Below are the code and all the weights of a small trained network. Each question names an input and a target symbol and asks about switching units off, where a switched-off unit gives its printed mean instead of its output.

import numpy as np


def w(rows, s, z=0):
    codes = np.array(rows[::2]) - 128.0
    scale = np.full(codes.shape[1], s)
    scale[-1] = z or s
    return codes * scale


def f(y):
    return y / 2 * (1 + np.tanh(0.7978845608 * (y + 0.044715 * y**3)))


def softmax(a):
    e = np.exp(a - a.max(-1, keepdims=True))
    return e / e.sum(-1, keepdims=True)


def log_softmax(a):
    a = a - a.max(-1, keepdims=True)
    return a - np.log(np.exp(a).sum(-1, keepdims=True))


def net(x, mask):
    ids = ['αβγδεζηθλμξστφψω'.index(c) for c in x.split()]
    T = len(ids)
    res = E[ids] + P[:T]
    u = 0
    for l in range(2):
        r = res
        for j in range(3):
            rows = slice(2 * j, 2 * j + 2)
            q, k, v = (r @ M[l][rows].T for M in (Q, K, V))
            z = softmax(np.where(np.tri(T) > 0, q @ k.T / 2**0.5, -1e9)) @ v
            o = O[l][rows]
            res = res + np.where(mask[u + j], z, o[:, -1]) @ o[:, :-1]
        u += 3
        y = f(res @ A[l][:, :-1].T + A[l][:, -1])
        res = res + np.where(mask[u : u + 12], y, B[l][:, -1]) @ B[l][:, :-1]
        u += 12
    return log_softmax(res[-1] @ U[:, :-1].T + U[:, -1])


Q, K, V, O, A, B = {}, {}, {}, {}, {}, {}
E = w([
[165,157,171,98],'α',
[146,96,212,166],'β',
[133,24,221,165],'γ',
[167,66,185,139],'δ',
[132,163,134,73],'ε',
[107,175,128,102],'ζ',
[105,149,153,130],'η',
[164,200,125,80],'θ',
[145,186,145,96],'λ',
[1,144,107,78],'μ',
[249,185,152,86],'ξ',
[210,119,16,185],'σ',
[163,113,188,130],'τ',
[118,135,118,62],'φ',
[160,113,170,108],'ψ',
[152,147,155,80],'ω',
],0.018)
P = w([
[208,254,200,62],'0',
[169,150,181,78],'1',
[158,109,174,100],'2',
[156,83,164,113],'3',
[156,62,160,127],'4',
[155,49,155,138],'5',
[155,36,152,148],'6',
[152,27,149,154],'7',
],0.0061)
Q[0] = w([
[247,92,99,130],'0.h1',
[43,119,160,56],'0.h1',
[99,143,157,115],'0.h2',
[66,91,121,194],'0.h2',
[98,78,140,120],'0.h3',
[81,179,159,203],'0.h3',
],0.011)
K[0] = w([
[124,197,21,187],'0.h1',
[149,138,255,144],'0.h1',
[108,159,152,70],'0.h2',
[69,124,178,145],'0.h2',
[82,152,59,184],'0.h3',
[132,128,179,122],'0.h3',
],0.013)
V[0] = w([
[140,106,174,151],'0.h1',
[112,129,176,64],'0.h1',
[219,2,186,26],'0.h2',
[108,151,69,73],'0.h2',
[72,23,121,92],'0.h3',
[255,11,60,69],'0.h3',
],0.0074)
O[0] = w([
[149,65,186,106,171],'0.h1',
[25,61,193,76,251],'0.h1',
[46,219,119,100,254],'0.h2',
[198,89,223,161,146],'0.h2',
[82,188,207,253,78],'0.h3',
[214,25,98,33,23],'0.h3',
],0.005,0.0034)
A[0] = w([
[214,92,198,205,115],'0.n1',
[165,163,32,185,99],'0.n2',
[188,192,100,117,208],'0.n3',
[45,118,69,244,1],'0.n4',
[175,140,107,110,121],'0.n5',
[134,167,231,94,41],'0.n6',
[159,105,60,130,58],'0.n7',
[110,108,102,101,164],'0.n8',
[146,230,171,119,81],'0.n9',
[61,219,58,81,85],'0.n10',
[95,50,206,201,48],'0.n11',
[224,239,88,209,65],'0.n12',
],0.011,0.007)
B[0] = w([
[156,78,148,53,171],'0.n1',
[215,130,70,144,138],'0.n2',
[87,175,173,183,255],'0.n3',
[36,165,96,154,149],'0.n4',
[85,138,132,164,164],'0.n5',
[138,124,101,63,226],'0.n6',
[118,124,66,143,126],'0.n7',
[127,128,159,158,175],'0.n8',
[151,94,114,2,201],'0.n9',
[123,69,127,63,220],'0.n10',
[97,171,90,140,220],'0.n11',
[164,79,103,86,155],'0.n12',
],0.011,0.0045)
Q[1] = w([
[146,205,107,128],'1.h1',
[90,102,135,162],'1.h1',
[254,173,106,178],'1.h2',
[60,82,93,142],'1.h2',
[128,164,204,58],'1.h3',
[102,216,157,87],'1.h3',
],0.012)
K[1] = w([
[100,65,166,132],'1.h1',
[106,53,91,141],'1.h1',
[115,147,241,128],'1.h2',
[78,101,87,145],'1.h2',
[240,100,56,84],'1.h3',
[152,165,12,170],'1.h3',
],0.011)
V[1] = w([
[157,141,89,93],'1.h1',
[146,154,248,132],'1.h1',
[208,215,162,98],'1.h2',
[80,97,130,65],'1.h2',
[88,143,53,167],'1.h3',
[80,155,191,133],'1.h3',
],0.011)
O[1] = w([
[241,1,102,231,161],'1.h1',
[209,220,185,30,181],'1.h1',
[20,82,105,181,147],'1.h2',
[219,6,183,140,254],'1.h2',
[157,239,84,105,32],'1.h3',
[102,171,149,217,155],'1.h3',
],0.0059,0.012)
A[1] = w([
[29,96,91,113,178],'1.n1',
[1,196,160,189,231],'1.n2',
[103,113,143,119,173],'1.n3',
[154,138,152,40,2],'1.n4',
[143,77,152,47,144],'1.n5',
[183,78,61,92,107],'1.n6',
[141,176,114,178,175],'1.n7',
[150,120,61,185,55],'1.n8',
[146,124,215,73,187],'1.n9',
[131,206,157,56,105],'1.n10',
[192,72,194,147,51],'1.n11',
[155,190,165,204,220],'1.n12',
],0.012,0.0074)
B[1] = w([
[137,199,181,146,148],'1.n1',
[135,82,123,6,148],'1.n2',
[129,126,135,164,162],'1.n3',
[63,101,80,137,157],'1.n4',
[141,168,96,160,228],'1.n5',
[158,143,151,110,152],'1.n6',
[83,128,103,88,130],'1.n7',
[110,93,147,150,144],'1.n8',
[171,130,149,178,254],'1.n9',
[92,105,78,187,144],'1.n10',
[63,156,94,126,207],'1.n11',
[89,69,115,148,135],'1.n12',
],0.014,0.026)
U = w([
[121,139,129,207,183],'α',
[251,88,253,130,201],'β',
[114,33,202,101,193],'γ',
[28,45,113,121,121],'δ',
[52,118,104,123,59],'ε',
[62,150,100,106,88],'ζ',
[139,170,133,80,178],'η',
[94,91,76,121,93],'θ',
[40,86,86,138,3],'λ',
[24,151,185,121,7],'μ',
[173,147,85,115,24],'ξ',
[146,31,107,128,69],'σ',
[163,120,116,99,134],'τ',
[147,167,132,107,75],'φ',
[191,122,124,91,132],'ψ',
[86,96,85,119,101],'ω',
],0.011,0.0076)

Each question gives the input, a string of symbols that net reads in full, and the target symbol t.
The units are the heads (2 rows each of Q, K, V and O) and the neurons (one row each of A and B). Each row of codes is followed by its name. A weight is (code - 128) times the scale printed after its matrix; where a second scale follows, it is the last column's (O, A, B and U).
mask holds one flag per unit, layer by layer, with each layer's heads first. A switched-off unit (its flag False) gives its mean, the last column of its rows in O or B, instead of its output. The means were averaged over made-up inputs and are rounded, as every weight is.
A unit's drop is (log p(t) with every unit on - log p(t) with that unit switched off) / (log p(t) with every unit on - log p(t) with every unit switched off).
top k neurons: the k neurons with the biggest drops, biggest first
k most important neurons of layer l: the k neurons of layer l with the biggest drops, biggest first
heads that matter: for each layer, one digit per head in row order, 1 if its drop is at least 0.15 and else 0, layers parted by /
input θ φ η η η θ, target β: heads that matter => 011 / 011
input ζ ζ α θ δ μ, target α: top 3 neurons => 0.n3; 0.n10; 1.n2
input ζ μ μ γ μ, target γ: top 2 neurons => 1.n2; 1.n11
input μ μ ψ, target α: top neuron => 1.n11
input ε μ λ ω η θ η η, target γ: heads that matter => 010 / 001
input η ζ σ δ ζ λ γ, target γ: top 2 neurons => 0.n2; 1.n2
input λ α ω λ γ ζ μ σ, target σ: top 4 neurons => 0.n12; 1.n8; 0.n3; 1.n7
input β γ λ γ γ μ γ γ, target δ: 3 most important neurons of layer 0 => 0.n11; 0.n9; 0.n4
input ζ α α ε ζ, target β: top 3 neurons => 1.n4; 1.n10; 0.n1
input τ η θ λ λ, target β: top 2 neurons => 0.n1; 1.n4
input ζ μ α η μ η θ ζ, target β: heads that matter => 010 / 100
input γ λ ε φ φ λ λ μ, target α: top 2 neurons => 0.n10; 0.n3
input σ μ τ γ η λ μ, target μ: heads that matter => 000 / 111
input λ β μ τ ε γ, target α: top 2 neurons => 0.n1; 0.n3
input μ μ σ θ η η ζ, target ζ: heads that matter => 100 / 011
input σ ζ β τ α ξ μ σ, target β: heads that matter => 101 / 100
input σ μ ε δ, target δ: 2 most important neurons of layer 0 => 0.n9; 0.n3
input ξ η σ ζ γ δ ξ ξ, target ξ: top neuron => 0.n1
input ω σ μ ξ λ, target λ: heads that matter => 000 / 011
input λ ζ ζ β γ, target α: top 2 neurons => 0.n1; 1.n2
input γ η ξ ξ λ μ ξ, target γ: heads that matter => 011 / 010
input μ ζ ξ σ, target σ: top 2 neurons => 0.n3; 1.n8
input γ σ δ ξ μ η η λ, target λ: top 4 neurons => 1.n10; 0.n2; 1.n4; 0.n7
input σ ζ η γ ζ τ μ ξ, target ξ: 3 most important neurons of layer 0 => 0.n12; 0.n2; 0.n1
input σ ξ μ, target μ: heads that matter => 100 / 111
input μ λ η η σ α η σ, target β: top neuron => 1.n6
input η μ ξ β λ ζ ξ λ, target β: heads that matter => 001 / 011
